Here is a tiny trained network, its code and every weight. The questions are about switching its units off for an input and a class, where a switched-off unit gives its printed mean instead of its output.

import numpy as np


def w(rows, s, z=0):
    codes = np.array(rows[::2]) - 128.0
    scale = np.full(codes.shape[1], s)
    scale[-1] = z or s
    return codes * scale


def f(y):
    return y / 2 * (1 + np.tanh(0.7978845608 * (y + 0.044715 * y**3)))


def log_softmax(a):
    a = a - a.max(-1, keepdims=True)
    return a - np.log(np.exp(a).sum(-1, keepdims=True))


def net(x, mask):
    res = np.array(x, float).reshape(1, 6) / 4 @ E
    y = f(res @ A[0][:, :-1].T + A[0][:, -1])
    res = res + np.where(mask, y, B[0][:, -1]) @ B[0][:, :-1]
    return log_softmax(res[-1] @ U[:, :-1].T + U[:, -1])


A, B = {}, {}
E = w([
[233,198,40,95],'x0',
[127,127,128,127],'x1',
[158,110,192,19],'x2',
[91,252,188,145],'x3',
[127,126,129,130],'x4',
[127,126,124,124],'x5',
],0.012)
A[0] = w([
[99,21,60,159,22],'N0',
[120,194,183,63,89],'N1',
[113,191,4,134,145],'N2',
[210,150,139,51,86],'N3',
[76,13,206,131,46],'N4',
[54,147,202,202,132],'N5',
[46,41,185,83,216],'N6',
[84,102,124,167,79],'N7',
[165,102,58,214,8],'N8',
[228,72,97,88,98],'N9',
],0.011)
B[0] = w([
[205,120,146,183,175],'N0',
[248,73,71,149,166],'N1',
[158,63,129,169,194],'N2',
[110,169,141,41,173],'N3',
[172,71,59,72,203],'N4',
[91,176,160,124,208],'N5',
[161,127,142,182,253],'N6',
[93,143,137,144,148],'N7',
[133,118,107,62,152],'N8',
[37,162,153,82,186],'N9',
],0.014,0.017)
U = w([
[134,110,131,183,181],'0',
[109,63,83,91,253],'1',
[5,170,169,105,28],'2',
],0.015,0.0039)

Each question gives the input, the list of numbers given to net, and the class t.
The units are the neurons (one row each of A and B). Each row of codes is followed by its name. A weight is (code - 128) times the scale printed after its matrix; where a second scale follows, it is the last column's (A, B and U).
mask holds one flag per neuron, in row order. A switched-off neuron (its flag False) gives its mean, the last column of its row in B, instead of its output. The means were averaged over made-up inputs and are rounded, as every weight is.
A unit's drop is (log p(t) with every unit on - log p(t) with that unit switched off) / (log p(t) with every unit on - log p(t) with every unit switched off).
The circuit of an input: a set's keep is (log p(t) with only the set's units on - log p(t) with every unit switched off) / (log p(t) with every unit on - log p(t) with every unit switched off). Starting from all 10 units, units are removed one at a time, each time the one whose removal leaves the highest keep (on an exact tie, the one counted first), for as long as the keep stays at least 0.8.
circuit, biggest first: the units of the circuit, biggest drop first
top k neurons: the k neurons with the biggest drops, biggest first
drop when u is switched off: that unit's drop, to one decimal
input [-2,-4,0,-7,-3,-4], class 0: circuit, biggest first : (N0)
input [0,-2,-1,-7,-6,2], class 0: top 3 neurons : (N0 N4 N3)
input [1,4,5,-7,-3,5], class 2: circuit, biggest first : (N9 N1)
input [-2,-7,8,6,1,1], class 0: top 3 neurons : (N1 N4 N6)
input [2,1,1,-8,4,6], class 2: circuit, biggest first : (N9 N4)
input [-4,6,0,-7,-5,0], class 0: top 2 neurons : (N0 N6)
input [2,7,-8,-1,3,8], class 1: top 3 neurons : (N8 N6 N5)
input [7,-2,6,7,-8,-7], class 1: circuit, biggest first : (N1 N3)
input [5,3,5,6,8,-6], class 1: top 3 neurons : (N1 N6 N3)
input [2,3,5,7,8,-1], class 1: circuit, biggest first : (N1 N6)
input [-1,4,-3,-7,5,-4], class 0: top 3 neurons : (N0 N3 N4)
input [-1,-4,-1,6,-2,-2], class 2: top 3 neurons : (N6 N5 N0)
input [-6,0,5,6,-3,1], class 0: top 2 neurons : (N1 N6)
input [3,-3,8,-8,-1,3], class 2: circuit, biggest first : (N9)
input [-4,-5,3,6,-4,1], class 0: top 2 neurons : (N1 N9)
input [-2,-5,-8,2,-2,5], class 2: drop when N4 is switched off : 0.1
input [6,8,8,-7,-6,0], class 2: drop when N9 is switched off : 0.1
input [-2,6,-6,2,7,-1], class 2: drop when N4 is switched off : 0.0
